Below are the code and all the weights of a small trained network. Each question names an input and a target symbol and asks about switching units off, where a switched-off unit gives its printed mean instead of its output.

import numpy as np


def w(rows, s, z=0):
    codes = np.array(rows[::2]) - 128.0
    scale = np.full(codes.shape[1], s)
    scale[-1] = z or s
    return codes * scale


def f(y):
    return np.maximum(y, 0)


def softmax(a):
    e = np.exp(a - a.max(-1, keepdims=True))
    return e / e.sum(-1, keepdims=True)


def log_softmax(a):
    a = a - a.max(-1, keepdims=True)
    return a - np.log(np.exp(a).sum(-1, keepdims=True))


def net(x, mask):
    ids = ['ΘΛΞΣΩαγδζημψ'.index(c) for c in x.split()]
    T = len(ids)
    res = E[ids] + P[:T]
    u = 0
    for l in range(2):
        q, k, v = (res @ M[l].T for M in (Q, K, V))
        z = softmax(np.where(np.tri(T) > 0, q @ k.T / 4**0.5, -1e9)) @ v
        res = res + np.where(mask[u], z, O[l][:, -1]) @ O[l][:, :-1]
        u += 1
        y = f(res @ A[l][:, :-1].T + A[l][:, -1])
        res = res + np.where(mask[u : u + 8], y, B[l][:, -1]) @ B[l][:, :-1]
        u += 8
    return log_softmax(res[-1] @ U[:, :-1].T + U[:, -1])


Q, K, V, O, A, B = {}, {}, {}, {}, {}, {}
E = w([
[113,147,80],'Θ',
[85,183,177],'Λ',
[131,142,97],'Ξ',
[6,89,34],'Σ',
[233,167,100],'Ω',
[121,167,86],'α',
[81,152,124],'γ',
[198,33,192],'δ',
[154,215,102],'ζ',
[157,71,152],'η',
[204,243,10],'μ',
[134,81,141],'ψ',
],0.012)
P = w([
[148,251,163],'0',
[2,140,108],'1',
[77,122,86],'2',
[81,92,80],'3',
[105,116,98],'4',
[147,139,91],'5',
[139,137,80],'6',
[80,144,97],'7',
[124,132,76],'8',
],0.0071)
Q[0] = w([
[178,104,131],'L0H0',
[90,115,120],'L0H0',
[137,133,166],'L0H0',
[128,205,248],'L0H0',
],0.011)
K[0] = w([
[69,254,29],'L0H0',
[163,103,128],'L0H0',
[88,92,149],'L0H0',
[74,92,98],'L0H0',
],0.0084)
V[0] = w([
[180,66,2],'L0H0',
[224,160,195],'L0H0',
[62,88,120],'L0H0',
[130,34,209],'L0H0',
],0.008)
O[0] = w([
[217,249,82,147],'L0H0',
[231,124,254,117],'L0H0',
[112,28,50,99],'L0H0',
[248,25,151,3],'L0H0',
],0.0057,0.0047)
A[0] = w([
[96,120,207,4],'L0N0',
[18,181,147,157],'L0N1',
[184,138,205,55],'L0N2',
[195,35,148,223],'L0N3',
[157,172,2,195],'L0N4',
[122,231,105,4],'L0N5',
[29,153,49,65],'L0N6',
[78,164,197,152],'L0N7',
],0.0065,0.0021)
B[0] = w([
[2,123,165,133],'L0N0',
[166,123,140,229],'L0N1',
[173,115,160,138],'L0N2',
[100,196,211,146],'L0N3',
[49,204,176,254],'L0N4',
[140,207,68,202],'L0N5',
[202,179,163,239],'L0N6',
[196,135,142,161],'L0N7',
],0.0069,0.0064)
Q[1] = w([
[49,141,172],'L1H0',
[181,2,122],'L1H0',
[89,179,217],'L1H0',
[150,202,109],'L1H0',
],0.0067)
K[1] = w([
[124,119,145],'L1H0',
[35,152,3],'L1H0',
[231,228,133],'L1H0',
[100,183,18],'L1H0',
],0.0059)
V[1] = w([
[156,142,98],'L1H0',
[90,94,165],'L1H0',
[117,65,184],'L1H0',
[4,99,102],'L1H0',
],0.016)
O[1] = w([
[179,101,142,152],'L1H0',
[254,191,199,62],'L1H0',
[195,172,95,7],'L1H0',
[137,157,246,49],'L1H0',
],0.0069,0.015)
A[1] = w([
[114,181,75,206],'L1N0',
[207,55,2,114],'L1N1',
[106,33,167,188],'L1N2',
[138,196,53,41],'L1N3',
[96,34,47,254],'L1N4',
[168,110,37,174],'L1N5',
[132,89,127,94],'L1N6',
[113,145,121,213],'L1N7',
],0.0079,0.004)
B[1] = w([
[194,45,153,220],'L1N0',
[49,106,229,172],'L1N1',
[185,180,17,156],'L1N2',
[101,124,95,179],'L1N3',
[201,186,166,246],'L1N4',
[121,70,165,175],'L1N5',
[173,115,112,131],'L1N6',
[254,56,167,181],'L1N7',
],0.0071,0.013)
U = w([
[108,153,143,33],'Θ',
[169,214,203,119],'Λ',
[137,155,138,96],'Ξ',
[41,154,214,81],'Σ',
[121,16,172,125],'Ω',
[103,146,142,115],'α',
[119,148,184,148],'γ',
[254,74,168,190],'δ',
[134,128,120,158],'ζ',
[191,123,152,149],'η',
[98,135,47,42],'μ',
[177,147,144,252],'ψ',
],0.0087,0.0026)

Each question gives the input, a string of symbols that net reads in full, and the target symbol t.
The units are the heads (4 rows each of Q, K, V and O) and the neurons (one row each of A and B). Each row of codes is followed by its name. A weight is (code - 128) times the scale printed after its matrix; where a second scale follows, it is the last column's (O, A, B and U).
mask holds one flag per unit, layer by layer, with each layer's heads first. A switched-off unit (its flag False) gives its mean, the last column of its rows in O or B, instead of its output. The means were averaged over made-up inputs and are rounded, as every weight is.
A unit's drop is (log p(t) with every unit on - log p(t) with that unit switched off) / (log p(t) with every unit on - log p(t) with every unit switched off).
The circuit of an input: a set's keep is (log p(t) with only the set's units on - log p(t) with every unit switched off) / (log p(t) with every unit on - log p(t) with every unit switched off). Starting from the 12 units with the biggest drops (on a tie, the unit counted first), units are removed one at a time, each time the one whose removal leaves the highest keep (on an exact tie, the one counted first), for as long as the keep stays at least 0.8.
units of the circuit, in order: the units of the circuit, biggest drop first
unit that matters most: the unit with the biggest drop
top k neurons: the k neurons with the biggest drops, biggest first
top k neurons in layer l: the k neurons of layer l with the biggest drops, biggest first
drop when u is switched off: that unit's drop, to one decimal
input Σ ζ Σ Σ Θ Ξ, target Σ: units of the circuit, in order => L1H0; L0H0
input Ω ζ δ Ξ Ξ, target Ω: top 4 neurons in layer 1 => L1N1; L1N5; L1N0; L1N2
input Ω μ Ω Λ, target Ω: top 3 neurons => L1N1; L1N5; L0N2
input μ α Λ, target μ: unit that matters most => L1H0
input Ω ψ Σ Ω Ω, target Ω: units of the circuit, in order => L1H0; L0H0; L1N1; L1N5
input μ Ξ Ω Θ ζ Ξ α, target μ: top 4 neurons in layer 0 => L0N5; L0N4; L0N7; L0N1
input Ω δ Ω η Θ α, target Ω: units of the circuit, in order => L0H0; L1H0; L1N1; L1N5
input μ Λ Λ, target μ: units of the circuit, in order => L1N2; L1H0; L0H0
input μ δ Σ Σ μ η Ω ζ, target μ: top 2 neurons => L0N5; L0N4
input Λ Σ Σ ζ, target Λ: top 2 neurons => L0N0; L0N6
input μ Σ Θ Ω μ, target μ: units of the circuit, in order => L0H0; L1H0
input μ ζ Ω, target μ: top 3 neurons => L1N2; L0N5; L0N4
input Ω ζ Ξ Σ Ξ Λ, target Ω: top 4 neurons => L1N1; L1N5; L1N0; L0N2
input Ω Σ ζ Θ Ω, target Ω: top 3 neurons => L1N1; L1N5; L1N0
input μ Ω Ω α, target μ: top 2 neurons => L1N2; L0N5
input δ δ Ω α, target δ: top 2 neurons => L1N0; L1N5
input Σ γ Θ, target Σ: top 3 neurons in layer 1 => L1N4; L1N2; L1N0
input Ω Λ Σ, target Ω: top neuron in layer 0 => L0N2
input Ω Σ ζ α δ γ, target Ω: top 2 neurons in layer 0 => L0N2; L0N7
input Ω Ξ η Ω ψ μ Θ, target Ω: top neuron => L1N1
input Ω Ω ζ, target Ω: top 3 neurons => L1N1; L1N5; L1N0
input Ω γ Λ δ ζ, target Ω: drop when L1N2 is switched off => 0.1
input Ω α Θ, target Ω: drop when L1N4 is switched off => -0.2
input δ γ Ξ, target δ: drop when L1H0 is switched off => 0.5
input Ω α Σ, target Ω: drop when L0N3 is switched off => 0.0
